Below is a small trained network, with its code and all its weights. Each question gives an input and a class and asks what happens when units are switched off, that is, made to give their printed mean instead of their output.

import numpy as np


def w(rows, s, z=0):
    codes = np.array(rows[::2]) - 128.0
    scale = np.full(codes.shape[1], s)
    scale[-1] = z or s
    return codes * scale


def f(y):
    return np.maximum(y, 0)


def log_softmax(a):
    a = a - a.max(-1, keepdims=True)
    return a - np.log(np.exp(a).sum(-1, keepdims=True))


def net(x, mask):
    res = np.array(x, float).reshape(1, 5) / 4 @ E
    y = f(res @ A[0][:, :-1].T + A[0][:, -1])
    res = res + np.where(mask, y, B[0][:, -1]) @ B[0][:, :-1]
    return log_softmax(res[-1] @ U[:, :-1].T + U[:, -1])


A, B = {}, {}
E = w([
[227,63,77,164,110],'x0',
[123,123,125,128,131],'x1',
[97,185,13,160,85],'x2',
[93,68,142,120,2],'x3',
[129,128,130,128,126],'x4',
],0.0085)
A[0] = w([
[140,162,213,116,244,254],'neuron 0',
[21,206,186,111,127,239],'neuron 1',
[80,68,154,122,23,160],'neuron 2',
[113,123,116,133,103,104],'neuron 3',
[141,86,10,142,32,111],'neuron 4',
[73,116,232,112,176,179],'neuron 5',
[255,63,142,141,152,161],'neuron 6',
[60,203,81,122,99,121],'neuron 7',
[116,41,249,129,102,139],'neuron 8',
[171,214,37,155,208,179],'neuron 9',
],0.015,0.0063)
B[0] = w([
[199,120,163,245,196,250],'neuron 0',
[44,120,255,117,136,232],'neuron 1',
[168,131,196,103,40,218],'neuron 2',
[124,112,131,168,119,143],'neuron 3',
[151,252,134,194,104,215],'neuron 4',
[195,193,167,111,161,216],'neuron 5',
[174,44,35,152,84,207],'neuron 6',
[51,66,152,159,98,185],'neuron 7',
[179,130,147,13,131,214],'neuron 8',
[56,168,53,72,212,218],'neuron 9',
],0.029,0.016)
U = w([
[207,222,175,225,160,251],'0',
[9,122,145,117,199,148],'1',
[174,127,215,12,135,46],'2',
[40,134,180,127,25,8],'3',
[219,24,49,174,173,63],'4',
[103,187,3,91,162,150],'5',
[230,79,93,46,39,187],'6',
],0.0055,0.0027)

Each question gives the input, the list of numbers given to net, and the class t.
The units are the neurons (one row each of A and B). Each row of codes is followed by its name. A weight is (code - 128) times the scale printed after its matrix; where a second scale follows, it is the last column's (A, B and U).
mask holds one flag per neuron, in row order. A switched-off neuron (its flag False) gives its mean, the last column of its row in B, instead of its output. The means were averaged over made-up inputs and are rounded, as every weight is.
A unit's drop is (log p(t) with every unit on - log p(t) with that unit switched off) / (log p(t) with every unit on - log p(t) with every unit switched off).
The circuit of an input: a set's keep is (log p(t) with only the set's units on - log p(t) with every unit switched off) / (log p(t) with every unit on - log p(t) with every unit switched off). Starting from all 10 units, units are removed one at a time, each time the one whose removal leaves the highest keep (on an exact tie, the one counted first), for as long as the keep stays at least 0.8.
circuit, biggest first: the units of the circuit, biggest drop first
top k neurons: the k neurons with the biggest drops, biggest first
drop when u is switched off: that unit's drop, to one decimal
input [-7,2,-7,3,-4], class 2: circuit, biggest first => [neuron 8]
input [2,7,0,4,7], class 6: circuit, biggest first => [neuron 0; neuron 1]
input [0,-8,-7,8,0], class 2: top 2 neurons => [neuron 8; neuron 5]
input [0,-8,1,3,-6], class 3: circuit, biggest first => [neuron 0; neuron 5]
input [0,-8,1,-3,5], class 1: circuit, biggest first => [neuron 4; neuron 2]
input [-6,7,1,-1,1], class 1: circuit, biggest first => [neuron 1; neuron 2]
input [-1,1,3,5,-4], class 3: top 2 neurons => [neuron 0; neuron 5]
input [0,0,-3,7,3], class 2: top 2 neurons => [neuron 6; neuron 8]
input [6,-1,8,-1,-7], class 5: top 2 neurons => [neuron 9; neuron 0]
input [2,7,5,-6,4], class 5: top 2 neurons => [neuron 1; neuron 9]
input [-8,4,1,5,-6], class 3: top 2 neurons => [neuron 7; neuron 1]
input [0,-7,0,7,-3], class 2: top 3 neurons => [neuron 0; neuron 6; neuron 8]
input [4,7,5,-2,1], class 5: drop when neuron 9 is switched off => 0.1
input [3,5,3,-6,3], class 5: circuit, biggest first => [neuron 9]
input [1,5,-2,4,6], class 6: drop when neuron 1 is switched off => 0.4
input [6,-1,-6,-8,-7], class 4: drop when neuron 6 is switched off => 0.2
input [5,4,6,-1,-2], class 5: drop when neuron 9 is switched off => 0.3
